Here is a tiny trained network, its code and every weight. The questions are about switching its units off for an input and a class, where a switched-off unit gives its printed mean instead of its output.

import numpy as np


def w(rows, s, z=0):
    codes = np.array(rows[::2]) - 128.0
    scale = np.full(codes.shape[1], s)
    scale[-1] = z or s
    return codes * scale


def norm(h):
    return h / np.sqrt((h * h).mean(-1, keepdims=True) + 1e-5)


def f(y):
    return y / 2 * (1 + np.tanh(0.7978845608 * (y + 0.044715 * y**3)))


def log_softmax(a):
    a = a - a.max(-1, keepdims=True)
    return a - np.log(np.exp(a).sum(-1, keepdims=True))


def net(x, mask):
    res = np.array(x, float).reshape(1, 8) / 4 @ E
    u = 0
    for l in range(4):
        y = f(norm(res) @ A[l][:, :-1].T + A[l][:, -1])
        res = res + np.where(mask[u : u + 3], y, B[l][:, -1]) @ B[l][:, :-1]
        u += 3
    return log_softmax(norm(res)[-1] @ U[:, :-1].T + U[:, -1])


A, B = {}, {}
E = w([
[146,48,153,144,101,128,180,197,175,205],'x0',
[117,119,91,70,126,97,175,158,128,197],'x1',
[45,105,131,111,82,218,95,33,228,62],'x2',
[90,65,97,134,57,132,160,173,92,129],'x3',
[78,32,31,110,97,60,2,32,92,140],'x4',
[163,119,104,187,166,102,69,84,238,205],'x5',
[148,39,236,34,184,186,163,68,124,176],'x6',
[188,120,85,90,99,17,141,88,168,117],'x7',
],0.0079)
A[0] = w([
[215,151,72,79,126,1,66,38,114,246,74],'0.n1',
[146,251,156,235,199,117,167,138,164,73,2],'0.n2',
[61,154,96,212,72,88,94,46,93,76,208],'0.n3',
],0.0055,0.0026)
B[0] = w([
[215,104,129,89,255,91,209,144,193,179,247],'0.n1',
[90,168,58,190,135,116,40,120,80,151,193],'0.n2',
[106,156,119,28,96,187,81,215,123,135,252],'0.n3',
],0.0086,0.004)
A[1] = w([
[99,128,187,160,161,217,162,151,121,144,223],'1.n1',
[137,63,183,136,113,55,150,163,71,140,121],'1.n2',
[121,153,157,112,164,186,74,1,164,120,8],'1.n3',
],0.0093,0.0018)
B[1] = w([
[250,124,56,66,108,123,123,75,69,235,254],'1.n1',
[145,176,113,138,173,203,32,242,121,125,188],'1.n2',
[140,130,120,250,182,140,208,183,96,1,250],'1.n3',
],0.0091,0.0055)
A[2] = w([
[141,119,153,245,126,152,136,148,168,232,90],'2.n1',
[140,102,35,169,138,76,82,68,164,100,2],'2.n2',
[152,255,109,167,121,147,104,186,137,166,186],'2.n3',
],0.0099,0.0015)
B[2] = w([
[180,173,152,39,130,110,117,142,168,193,192],'2.n1',
[156,104,138,64,140,123,131,206,46,167,170],'2.n2',
[43,7,154,136,215,115,209,211,68,69,255],'2.n3',
],0.013,0.007)
A[3] = w([
[155,174,153,160,143,92,107,36,204,147,80],'3.n1',
[147,168,166,186,98,158,175,68,140,111,86],'3.n2',
[84,155,106,254,111,55,149,178,75,74,2],'3.n3',
],0.01,0.0047)
B[3] = w([
[114,75,159,226,76,151,131,79,205,57,146],'3.n1',
[105,169,217,120,79,142,153,131,39,76,154],'3.n2',
[108,157,205,196,41,183,157,102,251,55,253],'3.n3',
],0.011,0.0043)
U = w([
[180,183,150,171,119,175,146,63,112,87,26],'0',
[159,111,99,52,171,97,150,188,96,188,232],'1',
[65,130,64,84,26,137,66,87,111,148,112],'2',
[170,133,126,133,139,66,140,57,251,172,3],'3',
[44,109,116,196,142,134,150,167,118,23,154],'4',
],0.016,0.004)

Each question gives the input, the list of numbers given to net, and the class t.
The units are the neurons (one row each of A and B). Each row of codes is followed by its name. A weight is (code - 128) times the scale printed after its matrix; where a second scale follows, it is the last column's (A, B and U).
mask holds one flag per neuron, layer by layer. A switched-off neuron (its flag False) gives its mean, the last column of its row in B, instead of its output. The means were averaged over made-up inputs and are rounded, as every weight is.
A unit's drop is (log p(t) with every unit on - log p(t) with that unit switched off) / (log p(t) with every unit on - log p(t) with every unit switched off).
The circuit of an input: a set's keep is (log p(t) with only the set's units on - log p(t) with every unit switched off) / (log p(t) with every unit on - log p(t) with every unit switched off). Starting from all 12 units, units are removed one at a time, each time the one whose removal leaves the highest keep (on an exact tie, the one counted first), for as long as the keep stays at least 0.8.
circuit, biggest first: the units of the circuit, biggest drop first
unit that matters most: the unit with the biggest drop
k most important neurons: the k neurons with the biggest drops, biggest first
k most important neurons of layer l: the k neurons of layer l with the biggest drops, biggest first
input [2,1,5,7,-1,-4,-1,-3], class 2: most important neuron	(2.n3)
input [-4,4,2,-2,-7,-7,-2,-8], class 1: 4 most important neurons	(1.n1; 1.n3; 3.n3; 1.n2)
input [4,3,5,-8,2,4,6,-3], class 0: circuit, biggest first	(1.n3; 2.n3)
input [4,-5,-1,7,4,-2,4,-2], class 2: 2 most important neurons	(0.n1; 2.n3)
input [-2,-7,2,8,-2,2,7,-1], class 0: 2 most important neurons	(2.n3; 1.n1)
input [3,0,5,-7,-8,3,-2,-3], class 1: 3 most important neurons	(2.n1; 1.n1; 2.n3)
input [6,-8,0,-7,0,-1,1,2], class 0: 2 most important neurons	(1.n3; 2.n3)
input [-6,4,-3,5,-7,2,-1,-2], class 4: 2 most important neurons	(2.n3; 0.n2)
input [6,-1,4,-3,-1,-1,7,2], class 0: circuit, biggest first	(2.n3; 0.n1; 1.n3)
input [4,-4,-6,4,-7,2,-7,7], class 4: 2 most important neurons	(2.n3; 3.n3)
input [5,-2,6,-1,5,7,-5,-4], class 1: 2 most important neurons of layer 2	(2.n2; 2.n1)
input [-8,6,-2,1,7,-4,3,-5], class 2: 2 most important neurons of layer 2	(2.n3; 2.n2)
input [-5,-3,6,-6,7,5,3,5], class 1: 2 most important neurons	(2.n2; 0.n1)
input [2,-3,5,6,-6,2,-4,1], class 1: unit that matters most	2.n1
input [7,0,7,8,3,-5,8,-2], class 2: circuit, biggest first	(2.n3; 0.n1)
input [-5,-6,3,4,-4,-4,3,0], class 0: 3 most important neurons	(2.n3; 1.n1; 1.n2)
input [2,-4,0,3,0,-8,0,-2], class 1: 3 most important neurons	(1.n1; 1.n3; 3.n3)
input [8,7,5,6,4,-2,-3,5], class 2: 2 most important neurons of layer 2	(2.n3; 2.n1)
input [1,1,-8,2,-1,-5,0,4], class 4: 2 most important neurons of layer 2	(2.n3; 2.n1)
input [-8,-2,4,-4,5,8,-8,6], class 1: circuit, biggest first	(2.n2)
input [-3,2,-2,7,6,-6,3,1], class 2: 2 most important neurons of layer 1	(1.n3; 1.n1)
